Here is a tiny trained network, its code and every weight. The questions are about switching its units off for an input and a class, where a switched-off unit gives its printed mean instead of its output.

import numpy as np


def w(rows, s, z=0):
    codes = np.array(rows[::2]) - 128.0
    scale = np.full(codes.shape[1], s)
    scale[-1] = z or s
    return codes * scale


def f(y):
    return y / 2 * (1 + np.tanh(0.7978845608 * (y + 0.044715 * y**3)))


def log_softmax(a):
    a = a - a.max(-1, keepdims=True)
    return a - np.log(np.exp(a).sum(-1, keepdims=True))


def net(x, mask):
    res = np.array(x, float).reshape(1, 5) / 4 @ E
    y = f(res @ A[0][:, :-1].T + A[0][:, -1])
    res = res + np.where(mask, y, B[0][:, -1]) @ B[0][:, :-1]
    return log_softmax(res[-1] @ U[:, :-1].T + U[:, -1])


A, B = {}, {}
E = w([
[170,120,168,143,31,39,103,166,64,169],'x0',
[138,118,136,126,148,119,113,125,137,129],'x1',
[125,116,126,135,147,134,115,129,102,142],'x2',
[175,233,186,140,137,167,147,102,157,238],'x3',
[83,103,139,250,75,166,89,92,191,113],'x4',
],0.014)
A[0] = w([
[189,222,225,98,142,122,161,135,69,233,115],'N0',
[134,77,213,232,25,48,70,139,129,167,79],'N1',
[195,133,135,53,106,44,140,197,62,160,128],'N2',
[112,170,124,36,190,125,164,113,115,106,162],'N3',
[150,135,78,19,188,164,162,112,135,129,178],'N4',
[99,60,52,129,119,98,112,141,121,37,254],'N5',
[71,97,94,193,188,255,125,44,165,78,153],'N6',
],0.0077,0.0064)
B[0] = w([
[202,84,167,190,75,172,148,177,217,114,238],'N0',
[150,191,71,69,139,193,60,156,74,138,235],'N1',
[72,36,125,183,162,52,198,183,94,88,226],'N2',
[135,142,73,108,116,171,77,165,77,161,191],'N3',
[149,183,78,71,122,198,63,147,100,172,203],'N4',
[86,94,101,61,123,132,114,196,110,7,253],'N5',
[133,78,173,161,104,161,152,107,169,109,252],'N6',
],0.011,0.015)
U = w([
[102,145,108,55,127,140,95,126,91,106,194],'0',
[124,62,151,162,114,129,153,147,169,87,136],'1',
[168,182,132,117,121,162,107,132,134,209,183],'2',
[111,149,170,191,122,152,150,6,185,160,72],'3',
[94,101,130,110,144,16,159,143,93,113,3],'4',
],0.013,0.0024)

Each question gives the input, the list of numbers given to net, and the class t.
The units are the neurons (one row each of A and B). Each row of codes is followed by its name. A weight is (code - 128) times the scale printed after its matrix; where a second scale follows, it is the last column's (A, B and U).
mask holds one flag per neuron, in row order. A switched-off neuron (its flag False) gives its mean, the last column of its row in B, instead of its output. The means were averaged over made-up inputs and are rounded, as every weight is.
A unit's drop is (log p(t) with every unit on - log p(t) with that unit switched off) / (log p(t) with every unit on - log p(t) with every unit switched off).
The circuit of an input: a set's keep is (log p(t) with only the set's units on - log p(t) with every unit switched off) / (log p(t) with every unit on - log p(t) with every unit switched off). Starting from all 7 units, units are removed one at a time, each time the one whose removal leaves the highest keep (on an exact tie, the one counted first), for as long as the keep stays at least 0.8.
circuit, biggest first: the units of the circuit, biggest drop first
unit that matters most: the unit with the biggest drop
top k neurons: the k neurons with the biggest drops, biggest first
drop when u is switched off: that unit's drop, to one decimal
input [1,-2,4,-4,1], class 0: top 4 neurons	N0; N2; N6; N5
input [6,-6,4,3,2], class 2: unit that matters most	N1
input [-3,5,-7,2,1], class 3: circuit, biggest first	N5; N1; N2
input [0,1,-3,6,3], class 3: circuit, biggest first	N5; N4
input [-2,-1,-4,2,-8], class 2: top 3 neurons	N5; N4; N0
input [1,-5,-5,1,7], class 2: circuit, biggest first	N1; N5
input [-5,-1,2,-7,0], class 0: top 3 neurons	N0; N2; N5
input [-7,-8,-3,4,-1], class 2: top 2 neurons	N4; N5
input [5,0,0,-8,0], class 4: top 2 neurons	N2; N4
input [7,2,-8,5,-1], class 1: top 2 neurons	N2; N0
input [1,4,3,0,-4], class 4: top 3 neurons	N2; N6; N1
input [1,3,-3,8,-5], class 1: top 3 neurons	N0; N2; N1
input [1,-2,4,-6,-3], class 4: top 2 neurons	N1; N2
input [1,-6,5,-2,4], class 0: unit that matters most	N0
input [6,2,-2,-8,1], class 0: top 2 neurons	N1; N5
input [8,7,6,4,-6], class 1: top 2 neurons	N0; N2
input [8,-2,5,4,-6], class 1: top 2 neurons	N0; N2
input [-2,7,8,2,0], class 2: top 2 neurons	N2; N5
input [8,-4,4,-5,3], class 0: drop when N1 is switched off	1.4
input [4,-4,-6,-5,-8], class 4: circuit, biggest first	N2
input [2,-5,0,5,-6], class 1: drop when N2 is switched off	1.1
input [8,-7,5,1,-7], class 1: drop when N0 is switched off	2.6
